Each row is followed by its class.
[ -78  380   21 -353  416   44 -572  142 -197 -316  -26 -418  113  -12
  252  154  108   82 -516  322 -377  -33  219  150  221 -176  200   63
 -277 -203 -299  185   39  207 -101  175  341  -19 -244]
Kudar
[-109  261  124 -193  232  169 -441  156  -89 -275   47 -424 -195 -219
   62   99  156   36 -326  307   93 -209  183  169   70   64  -76  -85
  -87 -242  194 -240   65  271  -85 -145  363   73 -309]
zik
[ 162  259  111  114  110  336   68 -606  293  110  160  309 -163 -267
   75  235  155 -305  -55  -71  105  177  102  326 -285  314 -249 -270
  724  183 -102 -149  299 -126 -347   28  141  114  255]
Kudar
[  98 -354 -295 -204  131  117 -101   88 -244  233  270  224  146   82
   91  -16  233 -610   22   -2 -363   70 -449  -66 -101  390 -166  -48
 -194 -353  -32  104  116    6 -206  369 -294  106  166]
Kudar
[ 115 -228   73  380  -85 -266  119  156   26  180  -83   80   32 -505
 -116  154 -169  319 -196 -220  440  228   -6   45  -28  489  -10 -574
  548 -228  267 -163 -310 -506   41 -226  327  147 -241]
zazi
[ -71 -238   83  238 -157  147  -93 -118  124  -44 -361  125 -256  -84
 -315  -91 -253  110   89  155  716  147  633  120  -38 -131  292 -534
  407  119  233 -439 -524   96  439 -303 -162  142  -54]
pamug
[-434  115   87  156 -323    8 -139  -78  287   14  -16  237  182  213
  334   59  -22  160  144 -340  221  112 -111 -343 -182 -172  125   82
   99  231  363   54 -353  121 -146  160   59   74  505]
Rora
[-349  428  226  470   -6  742 -240 -218  274   40  -40  -34   38  154
  -68  -10  154  -94  195   71  271  537  546 -253 -204 -587  148  -80
  188  240 -107 -135 -664   96 -193  216  614   68  -78]
Kodid
[ -84  306  -71 -201   -5  -25 -186  -76  163 -274  -59 -111  -28  303
  142   37 -405   21  198  296   85 -102   40 -278  159 -618  301 -109
  -96 -301  281  -25 -133  552  123 -582 -258  378  207]
kize
[-338  160  191  185  -25 -219 -168   66 -112 -203  156 -205  133  150
  196  -56   89   81  -54    7  -52 -112 -245  -20  186  414 -111  133
 -226 -256  -38  219   89   88 -215 -129   21 -187   94]
pamug
[  -3   32   71 -221  229   59  -41   43 -157   63   87 -176    9  -81
 -431  -88  -76   70   31  275    7 -176  217 -294  -34 -263   -6   69
 -224   42  281 -124 -320  271 -117 -378   68    5  101]
kize
[ 152  320 -178  182 -151   66 -222  305   89   -2   19   59  109   61
  188  111  156  -52   -6  -84  -82   79   19   59   37   11   51 -306
   22  184 -205  211 -164 -120  129  108  220 -188 -168]
zik
[  31  -17   47 -248  100  325   60 -249  -91   91 -107  237   -7 -195
 -108   -4 -106  253  -74   72  316   63  296  -18 -310 -366  358  174
  235  197  120  -19 -555  -56  160  204   54  -68 -104]
Kodid
[ 423 -363 -284 -332  140  121  111 -249 -151   57   14    5 -259 -186
 -319 -239 -210   51  -69  585  238 -586  133 -109   54 -456  137  329
 -458   39 -114 -151  -74   48 -124  -83  133 -135  -54]
Tive
[  54  105  248 -371  -33   72   42   61  -87  213  188  -33 -144  -46
  408 -458   -1 -320 -321  375  394 -357   20  149  228  265 -182 -282
  -89 -514 -418   55  632  123 -376   47  184  242  412]
zinom
[ 331  442  -67   -3  269  196 -244 -225 -218  125  134  362  -90 -105
   58  136  -26 -142  112   89   38 -230 -193  433  101 -253 -201 -339
  139 -140 -327   85  121  -12 -357 -292  288  -92  162]
kize
[-244  142   47  274  -15   -2  218 -341   87 -298 -271 -380 -147 -503
 -172   10   62   -8 -208  139  218 -213  229  318  190  148 -141 -259
 -229 -342 -672 -284  355 -430  -69 -111  315  -11  160]
Kudar
[-268  112 -166  142  213 -380 -106  435  -22  -92  167 -238  171  -19
  397   34   80   43 -336 -178  338  171  259  191  135  165  -84 -356
  -74 -543   38   94 -225 -133  -73   35  397 -391   47]
zik
[-198  139  340   87  241  256 -268 -292 -287   19  190  -18 -198 -107
 -407  223   -5 -143   31  201  -33 -131 -116    9 -130 -204 -122  -89
  265 -200   95   -3  -27  197 -328  -53  853  -70 -118]
zinom
[  12  -78  102   19  238 -141  133  517 -174  107  105  258  269  291
  -39  -51   63  167  290 -104 -134 -204 -426 -545 -139   93  -94  156
   47  -11  638  107 -296   58 -262   57  -13 -154 -124]
zazi
[-157  188  -13  449  -99  286  126  -88  125  -65   46 -188  254  -34
   96 -175  -28   52  238 -215 -148  214 -256 -189   22   27 -133  237
 -154  422   23  -24 -303  141   44  174  222   20  153]
Geg
[ 199  -50 -171  204 -463  116  413 -230  316    4  -33  -67 -290   17
   30  -81 -227 -139  107 -282  587   76   45  137  192  311 -177 -246
  -49 -127  408  194  106   81    5 -360   56   94  678]
gezi
[ 231   82  135 -293    8  574 -201  -22 -237   31 -304 -200 -222  -31
 -594  -17  225 -143  -79   56  -69   26  168 -282 -258 -147  104  -37
  -68  169   15 -407 -494  359  -80  416  347   73 -219]
Rora
[ -65 -419 -260    1  123 -125 -173  258 -254 -183  -69 -296  160 -247
 -183 -141  413   92 -251  239  101 -286 -319 -187  -85  458 -210   77
 -268 -504   83 -295  -69 -187 -100  447  473  -78 -133]
Tive
[ 173 -273  108 -228  294 -175 -160  202 -109   78 -267  -44   86 -172
 -456   16  144  226 -483   66  161   -8  460  144  -25  102   -2 -208
   31 -332  155 -170 -296  -15  115  262  241   18   23]
kize
[ -99  388 -321  516 -114   10 -123   86   28 -171  137   25  122  752
  307  -34   12   38   -8 -321 -247   26  -63  153  318 -341 -201 -161
 -407  163 -327  138  319  374   61   47 -504 -408  624]
zinom
[  47 -319 -170  -26   72 -458 -294  253  155   71   97  104  144  232
  186  111  157  282   59 -269  146  212  556  307   20 -110   -2 -272
  107  103  237  222 -362  263  416 -394 -437 -435  199]
luse
[ 529  -90   -4 -445 -319   35    3  -67  -74  280    0  365 -258 -218
 -170 -348 -209   40  -61  188 -146  -95 -254 -225   -8 -294  106  270
   66  111   95   -4  -53  119   53 -444 -357  564  180]
gezi
[ 216 -147   44  155  191  -90  208  192  -77  155 -141   88   12  174
 -163  -28   39   46   25 -199  -27  -39  212  444  140  340 -340 -256
   69  -92 -201   12  382 -283  141  250 -228 -303 -127]
Kudar
[ 357  174  158   87  144  353   38  338  -71   13  -70  -14 -133  391
   24   84   57   51  187 -265  -88  -59  338  274  -58 -377  -52  -85
  153  195  -76   95 -351   69  158  -23  -74 -321 -134]
zik
[  29  -84  156  -19   10 -281  208  377 -106  372   17  207  189 -191
 -182 -131  208  169  -35 -196  218  310 -108  -27 -164  220   -8  135
  162  123 -110   42 -131 -252 -190    6 -138   45  -57]
pamug
[ -79   73  300  341  107 -236   44 -339   81  -87   67 -281   20 -405
  -88  306  235 -159  112   99  239   65   60  212   11  404  144 -144
  218 -257 -155 -175 -240 -149  -37 -188   88  232 -311]
gezi
[-119  -43   48 -277  245  255 -100  133 -219   35   68  -64   30 -377
  -89  -23  -91    5  -97  235  180  147 -117 -107 -149   49  -54   13
  194  -54  340 -213  125  -22 -184  156  238  150  -18]
Fusot
[-482 -244  157  -47  -45 -215 -192  235 -183 -217   59  180  441  214
   40  139   75  449 -143  248 -402   22   65  -63  172  132  220  234
 -241   65  317  200 -304   13  382  421 -262 -120 -160]
Kudar
[ 129  -55  132  -60  161  168 -524  -74   -7 -231   72 -356    9   -6
   66  278  218 -309 -247  197  120  -18  370  219   21 -140   73 -267
 -230 -394  -70 -110 -567  360  -36  250  542 -173  249]
Kodid
[ -59  262   19   90  214  102  334   17  -43  -57 -214  -64   10  142
 -223   37 -268  -19   28    9   79  405  129   73   66   84 -133   72
   56  236  194   23 -304  -45   62  -66  314  -17  130]
Kodid
[ -62 -367 -180  258   98  287   99  -53 -189 -197 -128 -288  -29  134
 -195  120  -71  217 -147  421  160  -97   91   73  244  461  -95 -126
 -314  121   79 -289 -154  143  261  245  -42  -40 -146]
zazi
[ 126 -204  228   40   15  -63  234   32   65   88  118 -105  -49  138
   55   37  -10 -141  123 -282   27   30  177  336   -6  247 -221 -224
  201  -88   29  105  137  -22  -58 -270   80 -303  268]
Rora
[ -39  163  234 -391  485 -300 -268   81 -153  -13 -101  -74  184    5
  -56  329 -145  -47 -307  169 -190   23   84 -236 -217  277  -48  -12
   50 -106   11  323  293 -213    1 -123  -53   53 -229]
Geg
[ -54  321 -148 -140   44  303  -14    9 -160   43 -254 -155   47  -54
 -269 -143 -154  395  -52  200 -279  -40 -103 -271  152  -44  151  207
  -32  421  162  -55  329   90  319  391 -224  344 -360]
zik
[-435  266  173  -88  303 -354 -236 -282 -220 -110  216  382  243 -133
 -260  329  -91  223  127  161 -138 -474 -299 -146 -135 -355   62   78
   72 -244 -113  145  -86   72 -389   31  216 -166  -24]
kize
[-159  240 -108  362 -175   17 -106   10  149   33  222   17  170   57
   63 -189  112  -84  292  -74  247  322   48 -161   78 -257  232   20
 -167 -209  136   99 -525  161   16  -91 -142  -81   65]
Geg
[ 142 -455 -316 -513 -138 -215  137   -8  198 -227 -240   30   39 -305
  102  -58 -376  196 -286  195  533 -106  301  205   70 -127  333 -288
 -183 -528 -315 -141 -359    1   83   14  -67  -67  386]
luse
[ 464 -466 -111 -441  154  196 -206   19 -200  193  232  287   55  -15
  322   32  194 -168 -315 -137   39  142  231  120 -244  126 -282 -281
  118 -214  115  357  238   79   52  403  165 -135 -113]
luse
[ -76 -122  -67 -203  -24 -252  197  373  -82   -7 -198  120  -54  -51
 -639 -199 -442  378 -141  287  423 -190  176  151  220  -98  157   -2
 -171   27    2 -218 -212  299  187   70 -474  123  127]
zik
[ 184  182   50 -214  -40   99  -44  224  280  -33   38 -308  -58  -92
  -44 -215   25 -192   49   68  123  -19  147 -186  -90 -189  -19 -198
  110   28  251 -318  288  448  -34 -342   -9  352  -34]
Tive
[ 127 -375 -114   70   38 -229 -204  515   25 -128  -85   66  247  406
  119    1 -156  362 -140 -201  160  225  -29  125  -20 -105 -218  -70
   44 -117 -262  -13  126  204   48  406 -328  -13   83]
gezi
[-362  145  151 -194  -18  -92  -26  266   25  -54 -148 -141   59  412
  397  208 -212  221 -369  129  262  -95  155   59  372  213   18 -114
 -459 -358  -90  180   90   78 -188  190  196   40   84]
Fusot
[  64 -104 -436 -184   47  161 -113   51  -19  106 -113  117  -56  -95
   16  133   42   65 -194  224   93  -65 -133  -24  104   42 -106  -64
 -243  -76 -141  225  394 -145  -32  269 -110   58  360]
pamug
[   5  -53  -78 -366 -157  -53  543 -210  -70  -90 -210 -268 -140 -165
  144 -184 -452  -47 -183  371  561 -239 -209   41   31  307  164  185
 -165  -59 -323   20  491 -318  -36 -268   90  225  185]
Tive
[-314  557  187  108  445  187 -460 -242 -134  214 -147 -104  -78 -345
   94  -32  105   47 -198  -27  202  275  290  -90  -34 -167  237  -35
   79  -30  307 -346 -607  -31  -90 -378  213   79 -189]
Fusot
[ 597 -308  -67 -460   95  -41  -78  235  112   19 -235  112  118 -387
 -324  185   81  339  -96   49  -79  -37  342   86  -70 -244  173  -72
  -17  197   92  -36 -534   87  166   12   44  162 -197]
gezi
[ -93  139    6   92 -406   91  188 -140  163    1   87  287   -8  247
  211 -281   42 -167  409 -229 -146  218 -292 -121   68   66  -94  170
  167  -83  418  197   89   56   11    1  -16   93  248]
zik
[-132 -408  100 -246 -142   52 -150  558  -79 -131   25   16  156  -45
  120  -94  -87  218  -99   11  206  -18  364  -36   68  -18   78 -488
   61  -21  296  -69  -91  287  155  237 -286   88  185]
Kudar
[-390 -214  122  260  183   31 -392  -96 -146 -159  -42  -61  133   91
  213  502  335   14  150 -122 -496 -189 -316 -206 -189   20   72  100
 -184  172   97   -2 -248  -59   39 -107  189 -196 -345]
zazi
[ 129 -270 -114 -179  183 -417    5  -68    6   21  197 -110   25  146
  130    1 -153 -219   -2   38  -19  -79 -125  169   23  283 -158  314
 -103 -411  133  408 -150  -56  -37 -246  137 -235  269]
pamug
[  87 -305 -192 -157  153 -192  -83 -385 -238   58  121 -135   36  -25
 -247   55 -272 -146   34  139  133 -132 -487  263   51  473 -315  170
  -49 -466   66  312  188   62 -189  -40  472  118  276]
Kodid
[ 281 -598  147 -230 -258 -256 -164  125  -49  175  -94   46  133  331
 -217   56  184  207  -66   84   15  240   39  168  -30  377  -35  123
   -7 -126 -191   74 -290  142  247  240 -125   27  -73]
luse
[ -57  141 -254 -104  -93   95  196 -805  245 -161  -76 -149    2  -33
  271 -365 -466 -105   61  106  359   39 -113 -121  -46 -225  161  304
 -208 -380 -308  123   26   70 -134 -276  449   49  120]
Kudar
[-297  417  122 -147  306   62  -95 -229 -135   57  140 -182  -12 -230
  -62  -17  172  -34  205  185  111   39   30  -86 -193 -246   31  225
  133  -50  112   13   97   94   -5 -386   97  190 -384]
luse
[   3 -248   30 -645   29  -81 -346  240 -200  158  222  211  -10 -266
 -282  -42 -263 -162 -436  283  193  178  229   40  -74  154 -124 -526
  196 -299 -115   75  243  408 -206  -26 -104  439   85]
pamug
[ 419 -209   86 -162 -130 -198  -89  340  152  159  -33 -243  -70 -463
 -437   56  213  -13 -383    9  271   78  320  -74 -140  207  147 -420
  219 -121  287 -270 -165   79  158 -282 -112  247  186]
Fusot
[-121  164   48  198 -134   20  329  190   77   -2  100 -215   22  184
  -41  -87  239  186  181   82   59   29  288 -151  228 -231   32  108
 -327  -32  144 -252 -344   45   48  181  -13 -319    1]
Kodid
[ 155 -603 -150 -250  -78  114  -88  -86 -202  -65 -141  158   63 -345
 -229  163  109  104   47    9  -62  165  180  -51 -260  -49  292   -4
  113  154  202   76 -817 -113  422  196   85  -66 -139]
gezi
[-109   42  336  -58   -5 -276  163  899   -1   44  233  -90  152   81
  645   46  125  270   31 -379  156   43   14  129   18    2    3  -89
  448 -365  291  361 -128 -200  -78 -122  -16  171  -58]
zik
[-453  135 -266  -26 -234  280 -188 -496  182 -163  -34 -133   72  428
   54 -244 -234 -179  144   61  130  -98 -208 -464  -54  -97   72  174
 -359  -35  417 -110   88  598   41  167   67   84  437]
Geg
[  30  -39   30  127   18 -233  -18   68  128  237   93 -336  -44  -99
  -88  -84  112   28  -66   56  293  -52  -83  293   37  346 -103  172
   99 -332  301 -254 -449 -119   -7 -278  480   -9  159]
Kudar
[-167 -100  -86  206 -208  -51  140  389 -315  -94  296  629   14 -121
 -135 -152   25  117   67  -65  -93 -112 -247   67  126 -119 -237   11
  -90  152  465  200  126 -146  -37  239  310 -396 -163]
zik
[ 274 -364 -227   44 -180 -232 -154   12  235 -190  -83 -408  159   15
  196    7  283  115  132  -44  391   27  -73   59 -233  196    9   51
 -269 -164  107 -168 -201  239  546 -524 -125   -8 -365]
luse
[-152 -433  217  -49  137  -94 -370  385 -289  184  -25  205   13   83
   13    2 -170  247 -467 -129   23  165  179   80  112   92 -262 -333
  256 -191  101   56   26  114   74  477 -168  111  483]
luse
[  25  -37  144  262 -114  139 -201  343 -292 -146  -10   65  139  319
 -320  -52  198 -102 -135  -53 -351  138 -236   93   96  343 -439 -311
  160  -33   32   15  260  159   14  552  509  -40   94]
luse
[-258   82   78  233 -105 -106   57  -65 -168  -18  109  152   59  195
  -30  -45  -10  162 -176   21  133 -181  -55   50  152  204 -138 -272
  -87 -263 -104  -32  268   -9 -144  -48  -58  -81  156]
Rora
[ 409 -669  -85 -434  100 -156   23 -145 -108  -54 -219  376 -101 -778
 -405  197   70  -65 -156   27   43 -111   91  305 -195  440   83 -390
  360  -13  191 -339 -486  -78   91  -49 -196  227   67]
zazi
[-306  282 -125  354   63  -22 -199  -85  280 -233  -65 -236   69  -52
  -49 -145 -353  142   49  -46  270   79   29  -73  -86 -341  -18  -38
   82  192  -37 -145   39  160  -51 -441  289 -105  213]
Kodid
[ -53  -53  292   18  416 -383 -317   64   26  -72  161 -282  169  300
  141  104  107  186 -271  -29  255  -79  445   31  -51  316 -130 -257
   31 -748  210    5 -523  168 -257 -406  316 -454   -2]
Rora
[-136  312  144   91    1  131  -58 -494  -50   25 -122  -85  -79  -18
 -154  105 -180  -95  -72    9  195  -65  -44   62   42 -154   78 -172
 -126  -85 -562  -78   91  269 -124   10   89  113  241]
kize
[  81 -467   62  170   68 -133  -30  123   69   15  -39 -226  -17  487
   66  -40   86 -102  162 -285   38 -149  212 -144  -26  316 -282 -402
  110 -431    6  132  -28  148  -20   11   72 -366  196]
luse
[ 222  166 -100 -105  -30  -64  -75  211 -100   -6  112  315  170  191
  315   22 -144  124 -295  -26  129  143   51   38   36   96  -99  -54
   -2   72   89  343  208 -124  -61  117 -229  171  -99]
pamug
[ -83 -512  -15 -197   48   39 -127  145   94  -53  -54  163   97 -166
  -90  202  194   30   42  -82  280   78  458   75 -231 -168  -14 -322
   65  219  201  -41 -451  247  183  307   66 -358  489]
zazi
[-126 -181   53 -262  404   58 -313   24  -61  -55  -39  103   97 -825
 -356    4  -69   60 -364  213  148  122  349 -100 -177 -110  114 -204
  260   85  462 -256 -190   88  -41   46   49  510   22]
Geg
[ 210 -404  -33 -101 -120  -26 -324  544   46 -205  -72  -26  -95   40
 -372   57  -81  172 -113   87  323  -55  321  -97   73 -105    4 -162
  -32  -62  769  136 -815  523  210  164   64  150  420]
zinom
[  29  -47   -4 -185  210 -152   25 -236   -4  126  -55  211  -70  490
  173 -155 -127  191   91  107  -13 -251  146 -177  217 -436   34  415
 -640  -73 -170  227 -261  353 -141 -233 -289 -414  288]
Kudar
[   7 -327 -162  107 -135 -101   70   74  207 -127  318  -44  108 -353
   19  256   58  -83    6 -193  540  152  348  386 -283   63 -142 -541
  401  -91  172  -91 -294 -151  -58 -170  389 -310  418]
zazi
[ 241 -249    1 -198   41 -223  142   27  114   15  -75  -82  161   -5
 -196   79  204    3   98  294   58 -220  263  158   71   75   86  140
 -314  -84 -253    0  -45 -138  165  277 -396  -14   27]
Rora
[-244  196 -111  137 -287   77  288 -376  142   61   -2  140  -22 -138
  247 -191 -346 -106  347  106  619  271  -48   62  204  103  143 -256
  151 -229 -108  -64 -281  -69 -184 -156  285  225   79]
pamug
[   1 -128 -341 -221 -155 -230   71  233  -53  -87  104  225   72  323
  252 -121 -271  -93  131 -350 -209   34 -225  109   41 -459 -219    5
 -193 -418 -127  508  283  -90   -9 -146  129 -458  572]
zik
